Here is a tiny trained network, its code and every weight. The questions are about switching its units off for an input and a class, where a switched-off unit gives its printed mean instead of its output.

import numpy as np


def w(rows, s, z=0):
    codes = np.array(rows[::2]) - 128.0
    scale = np.full(codes.shape[1], s)
    scale[-1] = z or s
    return codes * scale


def norm(h):
    return h / np.sqrt((h * h).mean(-1, keepdims=True) + 1e-5)


def f(y):
    return np.maximum(y, 0)


def log_softmax(a):
    a = a - a.max(-1, keepdims=True)
    return a - np.log(np.exp(a).sum(-1, keepdims=True))


def net(x, mask):
    res = np.array(x, float).reshape(1, 6) / 4 @ E
    u = 0
    for l in range(2):
        y = f(norm(res) @ A[l][:, :-1].T + A[l][:, -1])
        res = res + np.where(mask[u : u + 12], y, B[l][:, -1]) @ B[l][:, :-1]
        u += 12
    return log_softmax(norm(res)[-1] @ U[:, :-1].T + U[:, -1])


A, B = {}, {}
E = w([
[128,127,132,131,128,125,127,125,127,125],'x0',
[124,131,128,117,134,129,128,134,120,134],'x1',
[162,93,125,138,107,128,2,94,117,233],'x2',
[45,93,181,206,81,241,80,195,104,101],'x3',
[146,234,160,191,112,99,136,171,132,176],'x4',
[127,127,132,132,128,120,121,126,130,120],'x5',
],0.0099)
A[0] = w([
[167,2,51,42,156,86,146,58,114,88,124],'0.n0',
[83,156,138,88,162,52,219,109,194,100,141],'0.n1',
[185,144,90,96,136,93,54,26,140,221,146],'0.n2',
[110,77,136,173,112,115,67,155,107,183,75],'0.n3',
[172,225,147,163,143,132,138,186,123,142,36],'0.n4',
[97,157,110,114,86,94,220,185,127,20,3],'0.n5',
[155,199,140,183,107,55,112,212,164,169,4],'0.n6',
[75,154,148,186,112,228,78,175,79,63,97],'0.n7',
[201,243,128,158,107,60,149,134,104,164,114],'0.n8',
[106,101,138,105,156,121,132,153,117,149,69],'0.n9',
[55,55,153,73,133,196,99,66,120,72,45],'0.n10',
[118,209,114,173,54,138,109,177,112,127,100],'0.n11',
],0.0087,0.0049)
B[0] = w([
[44,163,214,142,164,122,152,40,182,191,254],'0.n0',
[226,143,109,111,162,136,151,210,96,82,233],'0.n1',
[206,129,87,172,130,151,95,220,95,52,238],'0.n2',
[185,133,115,171,111,173,105,125,45,110,178],'0.n3',
[78,51,145,179,208,178,161,62,126,185,188],'0.n4',
[146,146,73,202,225,236,72,155,29,114,212],'0.n5',
[61,120,161,133,193,189,97,77,123,141,190],'0.n6',
[147,123,104,103,78,2,204,167,176,124,247],'0.n7',
[85,143,223,113,137,123,160,14,212,167,225],'0.n8',
[123,138,165,139,127,110,122,118,129,88,130],'0.n9',
[100,185,173,143,132,165,145,59,180,177,193],'0.n10',
[82,62,164,72,155,109,111,55,136,134,201],'0.n11',
],0.008,0.0098)
A[1] = w([
[195,132,115,113,73,116,49,155,115,161,113],'1.n0',
[30,153,129,120,145,158,95,66,148,191,106],'1.n1',
[141,149,77,104,137,177,136,226,7,55,147],'1.n2',
[167,173,130,67,122,78,122,149,158,137,3],'1.n3',
[102,94,124,140,85,167,163,178,106,139,106],'1.n4',
[206,101,142,132,125,127,64,126,66,134,108],'1.n5',
[199,127,165,136,172,153,124,129,102,96,79],'1.n6',
[140,214,184,108,149,100,123,108,176,147,109],'1.n7',
[172,115,83,155,155,165,88,164,65,87,144],'1.n8',
[217,160,113,107,199,109,160,102,136,101,94],'1.n9',
[47,115,124,136,52,122,101,195,109,116,50],'1.n10',
[52,149,127,73,133,165,105,83,157,101,107],'1.n11',
],0.012,0.004)
B[1] = w([
[119,219,101,135,149,181,201,131,92,58,166],'1.n0',
[92,130,172,162,191,147,143,46,113,97,241],'1.n1',
[199,193,142,170,114,164,102,130,81,123,203],'1.n2',
[85,157,117,93,74,113,152,120,155,161,145],'1.n3',
[166,97,108,88,128,89,72,126,177,133,169],'1.n4',
[174,151,128,120,176,154,240,198,94,98,177],'1.n5',
[157,131,38,112,70,95,111,131,110,127,211],'1.n6',
[26,63,112,117,112,146,122,124,121,120,241],'1.n7',
[226,146,165,136,195,122,153,209,137,53,185],'1.n8',
[122,89,145,135,36,113,61,173,137,145,255],'1.n9',
[91,94,35,2,43,48,58,132,158,197,169],'1.n10',
[134,110,234,185,170,131,149,94,136,216,182],'1.n11',
],0.0098,0.01)
U = w([
[52,109,190,166,202,141,130,55,121,149,252],'0',
[229,178,83,148,166,173,140,212,40,63,113],'1',
[107,91,56,70,8,37,88,172,150,152,18],'2',
],0.014,0.0018)

Each question gives the input, the list of numbers given to net, and the class t.
The units are the neurons (one row each of A and B). Each row of codes is followed by its name. A weight is (code - 128) times the scale printed after its matrix; where a second scale follows, it is the last column's (A, B and U).
mask holds one flag per neuron, layer by layer. A switched-off neuron (its flag False) gives its mean, the last column of its row in B, instead of its output. The means were averaged over made-up inputs and are rounded, as every weight is.
A unit's drop is (log p(t) with every unit on - log p(t) with that unit switched off) / (log p(t) with every unit on - log p(t) with every unit switched off).
The circuit of an input: a set's keep is (log p(t) with only the set's units on - log p(t) with every unit switched off) / (log p(t) with every unit on - log p(t) with every unit switched off). Starting from the 12 units with the biggest drops (on a tie, the unit counted first), units are removed one at a time, each time the one whose removal leaves the highest keep (on an exact tie, the one counted first), for as long as the keep stays at least 0.8.
units of the circuit, in order: the units of the circuit, biggest drop first
most important unit: the unit with the biggest drop
top k neurons: the k neurons with the biggest drops, biggest first
top k neurons in layer l: the k neurons of layer l with the biggest drops, biggest first
drop when u is switched off: that unit's drop, to one decimal
input [6,-2,3,4,3,5], class 2: units of the circuit, in order	(0.n7 0.n0)
input [-5,-6,-4,-6,-2,3], class 2: units of the circuit, in order	(1.n9)
input [-8,-7,7,8,-6,3], class 2: top 3 neurons in layer 0	(0.n5 0.n7 0.n0)
input [1,-5,6,-6,-4,6], class 1: top 4 neurons in layer 0	(0.n2 0.n7 0.n8 0.n10)
input [-3,-1,7,8,6,-6], class 2: top 2 neurons	(1.n10 0.n7)
input [-5,8,6,-7,-4,-7], class 2: top 4 neurons	(0.n0 0.n5 0.n2 1.n9)
input [-5,2,-4,-6,-5,8], class 2: top 2 neurons in layer 1	(1.n9 1.n1)
input [-6,-8,-8,8,-5,4], class 1: top 2 neurons	(0.n5 0.n0)
input [-8,3,-6,-7,6,7], class 2: top 2 neurons	(0.n1 0.n0)
input [-7,-1,0,-6,-5,2], class 2: top 3 neurons	(0.n2 0.n0 0.n1)
input [-4,-2,-6,7,-6,4], class 2: top 4 neurons	(0.n7 0.n0 0.n8 0.n1)
input [-7,0,-6,-5,1,-6], class 1: top 2 neurons	(0.n1 0.n5)
input [-7,0,-5,-4,4,0], class 1: top 4 neurons	(0.n1 0.n5 0.n0 0.n7)
input [1,2,7,6,1,7], class 1: most important unit	0.n3
input [-1,-5,3,-6,1,8], class 2: top 2 neurons	(0.n2 0.n8)
input [3,-7,2,-4,2,0], class 2: top 3 neurons in layer 0	(0.n2 0.n8 0.n5)
input [-2,4,-8,-5,-5,4], class 1: top 2 neurons	(0.n1 0.n5)
input [0,-8,-3,7,4,7], class 2: drop when 0.n7 is switched off	0.3
input [-8,-1,7,-3,-4,-4], class 1: drop when 0.n2 is switched off	1.5
input [4,4,-5,2,-4,7], class 1: drop when 0.n5 is switched off	2.1
